[-2.42 -0.44  1.48  1.46 -2.57  0.39 -0.15 -4.47  0.43 -0.83  1.07  0.22
 -1.70  0.56 -1.01 -2.94 -3.87  1.23  0.71 -0.45  0.09 -1.47 -0.51  1.22
 -0.82 -1.56 -1.44  1.63 -2.76  0.06  1.64  5.08 -1.23] : [78], (60)
[ 1.21 -2.90  5.06 -0.01 -0.70  6.76 -1.59 -4.16 -0.49 -1.69  1.98 -0.02
 -1.56  0.91 -0.86 -4.32 -1.49 -0.50 -0.91  1.48  0.48 -0.17  1.12  0.63
  0.64 -2.54  3.57  2.58 -0.46 -1.18 -0.94 -0.31 -4.17] : [78], (59)
[ 0.33 -3.36  0.67 -1.43 -0.59  0.16 -4.25  2.81  0.00  1.50 -2.36 -0.91
  0.87 -1.27 -0.73 -1.39  1.43 -0.98 -0.62  3.41 -1.74  1.47 -1.82  1.84
  0.27 -0.75  1.44  2.39 -1.38  0.19 -2.32 -1.33 -1.65] : [72], (66)
[ 0.06  1.08  0.46  0.17  0.48  0.28 -2.33 -3.62  0.84  0.04  1.93  0.35
 -1.79  0.62 -2.12 -1.58 -1.48  1.02 -2.23  0.50  1.09  0.35  0.12  1.02
  0.26 -1.30 -0.94  0.09 -1.84 -0.43 -0.30  6.70 -0.46] : [78], (60)
[ 0.40  0.94 -5.03  0.87  0.11  1.94 -0.90 -2.31  1.96 -0.76  3.41 -0.82
 -1.84  0.87  2.11  0.84 -1.90 -0.21  0.08 -0.63  0.57  0.73 -0.24 -2.29
 -1.56 -0.96  0.24 -0.62  2.91  1.17  1.60 -3.63  0.64] : [78], (59)
[ 0.04  0.80 -7.18 -1.41 -0.48 -0.14 -4.67 -0.05 -0.97 -0.85 -0.18 -2.23
 -1.05 -1.88 -0.74 -1.41 -1.52  1.17  1.39 -0.89  0.56  0.19 -1.00  1.08
  0.82 -0.83 -0.29  0.21 -1.20 -1.27  0.71  1.78  0.84] : [72], (60)
[-0.11  0.26  2.34  0.98 -1.12 -0.01  3.49 -4.83 -1.52 -0.71  1.30  1.75
 -0.57  3.30 -2.69 -1.29 -1.75  0.48  0.95 -0.15  0.34 -1.77  1.92  0.47
  1.36 -0.77 -0.46 -0.70 -1.74 -0.60 -0.69  7.51 -0.20] : [78], (60)
[ 0.00 -0.13  2.46  0.61 -1.36 -0.44  4.17 -4.25 -0.60 -0.72 -0.81  0.32
 -1.39  0.81 -3.17 -1.37 -0.60  0.24  0.65  0.22 -0.72 -1.83  1.29  0.24
  0.99 -0.38 -1.13  0.00 -2.80 -1.29  0.36  6.29 -3.57] : [78], (60)
[-1.29 -0.54  3.44  0.01 -0.34  0.85  2.55 -5.16 -0.41  0.46  1.06 -4.32
  1.56  0.82 -2.20 -5.87 -1.18  0.41  0.26  0.91 -1.53 -1.45  1.44  0.14
  1.25 -1.43 -1.35 -0.60 -2.29 -1.98 -1.00  7.71 -1.78] : [78], (60)
[ 1.43 -1.37  2.78 -0.23 -0.64  2.37 -1.05  6.28 -0.79 -0.99  2.32  0.37
  0.59  0.43 -0.19 -0.98 -0.67  1.18  0.42  0.80 -2.61 -0.26 -0.33  0.00
 -0.44 -1.79 -0.58  2.53  1.12 -0.30 -1.00  0.30 -0.50] : [78], (63)
[ 7.07  0.56  1.29 -0.85 -1.40  1.70 -1.40 -5.94  0.16 -1.24  2.76  0.59
 -2.37  1.61 -0.99 -1.67 -2.15  0.02  0.37  0.98  0.18 -1.40  0.15  0.81
  0.46 -2.07 -0.91 -0.16 -0.89 -0.09  0.29  4.06 -1.65] : [78], (60)
[ 1.57 -3.85  0.47 -0.20 -0.44  1.83 -2.80 -0.36 -1.12 -0.55  1.40 -0.07
  0.94  1.70 -1.18  0.42 -0.83  1.58  0.42  3.05 -1.95  0.15 -1.42  2.41
 -0.33 -0.84 -3.93  1.48 -0.12  0.56 -0.55  3.92 -1.09] : [78], (66)
[ 0.37 -3.94  1.31 -0.97 -0.42  1.64 -3.60  3.01  0.21  1.58 -2.18  0.87
  1.79  0.36 -2.01 -0.74  2.16  1.48 -0.40  3.80 -0.75 -1.41 -2.04  2.12
  0.06  0.49 -1.32  1.25 -1.05 -0.81 -1.09  3.35 -0.95] : [78], (66)
[ 5.13  1.11  0.69  0.21 -1.03  0.70 -0.24 -3.26 -0.55 -0.36  0.55  1.12
 -1.65  1.19 -2.43 -0.45 -1.32  0.48  0.70  0.09 -0.79 -0.82 -0.80  1.11
  2.35 -0.35 -0.54 -0.79 -1.99 -0.05 -0.50  3.00 -1.38] : [78], (60)
[-1.42 -0.63 -0.81 -1.12 -0.49  0.05 -4.41  1.85 -0.70  0.91 -1.74 -0.63
  1.21 -0.57 -0.66 -1.83 -1.00 -0.42 -0.19  0.72  0.65  0.44 -0.61  6.11
  0.56 -0.62  0.97  1.68 -3.07 -0.80 -0.03  2.97  0.07] : [72], (60)
[ 0.23 -2.58 -2.23 -0.28  0.23  0.25 -5.59  4.52  0.10  1.89 -0.43 -0.45
  1.63 -0.92  1.77  0.46  1.60  0.62 -1.24  1.46 -0.47  2.30 -4.92  1.97
 -0.09  2.34 -1.40  1.43  0.17 -0.28  0.74 -1.51 -0.11] : [72], (66)
[ 0.98 -0.83  3.35  0.28 -0.04  1.84 -3.05 -2.01 -1.46 -0.97  0.82  0.33
 -2.21  1.04 -0.46 -3.43 -1.79 -0.06 -0.11  1.51  0.55 -0.77 -2.95  0.18
 -1.10 -2.26  3.34  3.20 -0.52 -0.59 -0.22 -0.99 -2.85] : [78], (59)
[-0.77 -1.54  0.84  1.84 -1.04  1.16  0.30 -1.11 -2.02 -0.95 -0.19 -0.16
 -1.54  1.08 -1.19 -2.19 -1.91  1.31  0.28  0.71  0.32 -0.86 -1.65  1.47
  1.58 -1.33  0.46  1.31 -2.33 -0.48 -0.28  2.06 -2.36] : [78], (60)
[ 0.29 -1.03  4.33 -0.28 -1.27 -0.15  0.59 -0.33  0.27 -0.67 -0.66 -0.42
 -0.25  0.33 -0.77 -3.37  1.84 -0.70 -0.10  2.40 -0.06  0.23 -0.63  0.13
  0.24 -0.54  2.49  1.61  0.57 -1.85 -0.89 -2.41 -3.13] : [78], (59)
